Here is a tiny trained network, its code and every weight. The questions are about switching its units off for an input and a target symbol, where a switched-off unit gives its printed mean instead of its output.

import numpy as np


def w(rows, s, z=0):
    codes = np.array(rows[::2]) - 128.0
    scale = np.full(codes.shape[1], s)
    scale[-1] = z or s
    return codes * scale


def f(y):
    return np.maximum(y, 0)


def softmax(a):
    e = np.exp(a - a.max(-1, keepdims=True))
    return e / e.sum(-1, keepdims=True)


def log_softmax(a):
    a = a - a.max(-1, keepdims=True)
    return a - np.log(np.exp(a).sum(-1, keepdims=True))


def net(x, mask):
    ids = ['ΔΞΦαβγεζηθλμπστω'.index(c) for c in x.split()]
    T = len(ids)
    res = E[ids] + P[:T]
    u = 0
    for l in range(2):
        q, k, v = (res @ M[l].T for M in (Q, K, V))
        z = softmax(np.where(np.tri(T) > 0, q @ k.T / 2**0.5, -1e9)) @ v
        res = res + np.where(mask[u], z, O[l][:, -1]) @ O[l][:, :-1]
        u += 1
        y = f(res @ A[l][:, :-1].T + A[l][:, -1])
        res = res + np.where(mask[u : u + 4], y, B[l][:, -1]) @ B[l][:, :-1]
        u += 4
    return log_softmax(res[-1] @ U[:, :-1].T + U[:, -1])


Q, K, V, O, A, B = {}, {}, {}, {}, {}, {}
E = w([
[66,111,67,154,182,131,173,108],'Δ',
[139,97,73,218,100,102,154,154],'Ξ',
[156,144,201,105,128,154,164,70],'Φ',
[74,94,175,98,198,55,63,182],'α',
[117,160,102,210,149,153,128,108],'β',
[109,246,94,107,165,140,169,164],'γ',
[54,71,82,151,147,123,105,204],'ε',
[139,46,83,94,46,103,187,110],'ζ',
[69,200,157,108,121,97,227,232],'η',
[145,95,55,95,148,185,165,188],'θ',
[74,191,148,124,76,209,143,208],'λ',
[148,158,55,175,166,127,184,80],'μ',
[63,230,253,166,124,143,162,108],'π',
[123,105,80,127,115,156,105,77],'σ',
[125,154,130,54,109,108,123,102],'τ',
[190,133,215,117,186,141,88,154],'ω',
],0.023)
P = w([
[71,152,176,120,127,181,228,109],'0',
[96,138,146,150,116,121,112,98],'1',
[109,157,189,113,133,148,150,114],'2',
[142,131,139,115,123,110,115,91],'3',
[148,136,160,114,104,68,63,92],'4',
[160,139,148,92,125,85,98,91],'5',
[171,91,128,101,96,2,14,46],'6',
[175,126,146,102,94,71,75,81],'7',
],0.0067)
Q[0] = w([
[110,209,121,145,96,95,121,116],'L0H0',
[146,172,184,235,255,133,131,169],'L0H0',
],0.0083)
K[0] = w([
[38,255,172,122,134,97,135,72],'L0H0',
[77,57,111,215,110,213,143,88],'L0H0',
],0.009)
V[0] = w([
[117,234,99,116,157,4,154,206],'L0H0',
[74,238,26,69,108,100,130,75],'L0H0',
],0.0046)
O[0] = w([
[79,254,159,139,111,179,139,148,92],'L0H0',
[46,117,114,93,195,152,109,81,253],'L0H0',
],0.017,0.0016)
A[0] = w([
[189,167,210,68,84,225,101,15,3],'L0N0',
[164,48,86,223,224,119,187,81,81],'L0N1',
[119,63,91,128,112,208,171,144,151],'L0N2',
[88,230,99,2,106,133,149,122,141],'L0N3',
],0.0063,0.0035)
B[0] = w([
[183,146,44,210,146,2,164,136,165],'L0N0',
[90,209,131,247,90,104,133,75,253],'L0N1',
[92,63,119,36,150,122,34,160,236],'L0N2',
[126,170,88,98,93,103,78,16,237],'L0N3',
],0.0092,0.0062)
Q[1] = w([
[119,126,207,187,253,115,163,251],'L1H0',
[243,95,103,42,97,122,96,99],'L1H0',
],0.0074)
K[1] = w([
[53,98,141,127,198,86,155,171],'L1H0',
[124,85,116,2,91,102,119,122],'L1H0',
],0.0098)
V[1] = w([
[111,128,170,187,92,146,137,151],'L1H0',
[68,127,237,134,193,2,57,94],'L1H0',
],0.0047)
O[1] = w([
[32,161,234,158,5,91,86,207,22],'L1H0',
[114,124,144,39,161,183,142,88,250],'L1H0',
],0.011,0.0023)
A[1] = w([
[168,163,101,112,227,146,58,107,223],'L1N0',
[85,206,198,140,148,127,108,99,110],'L1N1',
[141,232,171,198,138,175,174,13,4],'L1N2',
[139,127,254,186,94,240,112,62,90],'L1N3',
],0.0078,0.0027)
B[1] = w([
[170,191,172,195,100,247,167,146,209],'L1N0',
[155,63,144,105,135,153,140,71,194],'L1N1',
[111,101,186,77,126,108,178,216,247],'L1N2',
[149,100,118,136,136,192,69,168,157],'L1N3',
],0.012,0.013)
U = w([
[183,92,200,79,143,90,135,128,3],'Δ',
[125,57,169,177,86,194,133,166,70],'Ξ',
[204,125,157,132,210,62,187,106,147],'Φ',
[87,199,106,206,9,130,153,116,214],'α',
[145,112,136,121,145,133,152,118,82],'β',
[122,210,107,105,116,137,162,89,175],'γ',
[24,105,62,84,194,156,114,190,95],'ε',
[166,13,123,87,138,123,151,85,124],'ζ',
[76,164,145,121,121,77,207,132,237],'η',
[20,130,126,186,189,109,187,45,94],'θ',
[112,149,112,81,69,177,68,137,103],'λ',
[191,105,56,80,146,182,127,242,76],'μ',
[149,113,138,118,132,136,136,124,53],'π',
[108,102,133,235,103,184,101,10,98],'σ',
[162,118,137,60,209,155,87,75,218],'τ',
[254,102,184,139,80,137,82,155,254],'ω',
],0.0086,0.005)

Each question gives the input, a string of symbols that net reads in full, and the target symbol t.
The units are the heads (2 rows each of Q, K, V and O) and the neurons (one row each of A and B). Each row of codes is followed by its name. A weight is (code - 128) times the scale printed after its matrix; where a second scale follows, it is the last column's (O, A, B and U).
mask holds one flag per unit, layer by layer, with each layer's heads first. A switched-off unit (its flag False) gives its mean, the last column of its rows in O or B, instead of its output. The means were averaged over made-up inputs and are rounded, as every weight is.
A unit's drop is (log p(t) with every unit on - log p(t) with that unit switched off) / (log p(t) with every unit on - log p(t) with every unit switched off).
The circuit of an input: a set's keep is (log p(t) with only the set's units on - log p(t) with every unit switched off) / (log p(t) with every unit on - log p(t) with every unit switched off). Starting from all 10 units, units are removed one at a time, each time the one whose removal leaves the highest keep (on an exact tie, the one counted first), for as long as the keep stays at least 0.8.
units of the circuit, in order: the units of the circuit, biggest drop first
unit that matters most: the unit with the biggest drop
top k neurons: the k neurons with the biggest drops, biggest first
top k neurons in layer l: the k neurons of layer l with the biggest drops, biggest first
drop of u: that unit's drop, to one decimal
input η ζ σ, target η: top neuron : L1N2
input ζ ζ Ξ, target α: units of the circuit, in order : L1H0, L0N1
input σ ζ σ, target σ: top 3 neurons : L1N2, L0N1, L1N0
input β σ β β γ τ, target γ: units of the circuit, in order : L0N3, L0H0
input π η σ σ β, target Ξ: units of the circuit, in order : L1N3, L1N2, L0N2, L1H0
input ζ λ μ ζ θ θ Δ σ, target σ: top 3 neurons : L1N2, L1N0, L0N2
input β τ ζ ζ, target τ: units of the circuit, in order : L0H0, L1H0, L0N3
input θ β σ ζ σ γ Φ σ, target γ: top 3 neurons : L1N0, L0N3, L1N2
input σ ζ β σ β Δ γ α, target τ: top 2 neurons in layer 0 : L0N1, L0N3
input τ ω ζ ζ ζ γ ζ, target γ: units of the circuit, in order : L0H0, L0N3
input ε α ζ ζ, target α: top 2 neurons : L1N2, L1N1
input ζ ζ α σ σ γ ζ, target γ: top 3 neurons in layer 0 : L0N1, L0N3, L0N0
input ζ η ε β ε ζ λ, target η: units of the circuit, in order : L1N2, L0H0
input ω ζ ζ Φ, target Φ: top 2 neurons in layer 0 : L0N0, L0N2
input ζ θ ζ β λ, target λ: unit that matters most : L1H0
input ζ ζ γ ζ σ σ, target γ: top 4 neurons : L1N0, L1N2, L0N3, L0N0
input γ ω ζ σ Δ ζ, target ω: top 2 neurons : L0N1, L0N3
input σ ε β σ ζ ω η Φ, target Φ: drop of L0N0 : 1.6
input α ζ λ ζ σ, target α: drop of L0N2 : 0.0
input ζ ζ π, target Δ: top neuron in layer 1 : L1N2
input ζ α γ τ ζ, target τ: drop of L0N3 : 0.4
